x =
[[143 134 124 144 129 134 133 122 127 115 111]
 [117 135 133 128 127 129 130 131 126 132 130]
 [136 136 141 130 136 123 124 141 140 137 128]
 [134 138 119 150 125 139 138 115 119 109 106]
 [138 125 133 128 141 117 116 129 129 133 132]
 [113 144 125 138 110 148 149 129 128 119 114]
 [127 131 123 133 120 136 137 127 129 121 121]
 [134 132 140 125 134 122 123 141 141 139 133]
 [152 126 139 126 135 122 121 144 150 136 130]
 [134 125 139 119 135 118 118 140 139 141 139]]
Indices start at 1.
The entry at row 1, column 2 is 134
The entry at row 2, column 2 -> 135
Find the entry in row 2 and column 1.
117
Find the entry in row 1 and column 3.
124
Find the entry directly above the largest entry.
134
The entry at row 3, column 1 is 136
The entry directly below the smallest entry -> 132
Find the top entry of the column that holds the smallest entry.
111
The entry in row 1 and column 1: 143
The entry in row 3 and column 2: 136
Find the entry in the bottom-right corner.
139
Find the bottom-left entry.
134
The entry directly above the smallest entry -> 128
Find the entry in row 3 and column 3.
141
The entry just left of the smallest entry -> 109
Find the smallest entry.
106
Find the entry just right of the largest entry.
126
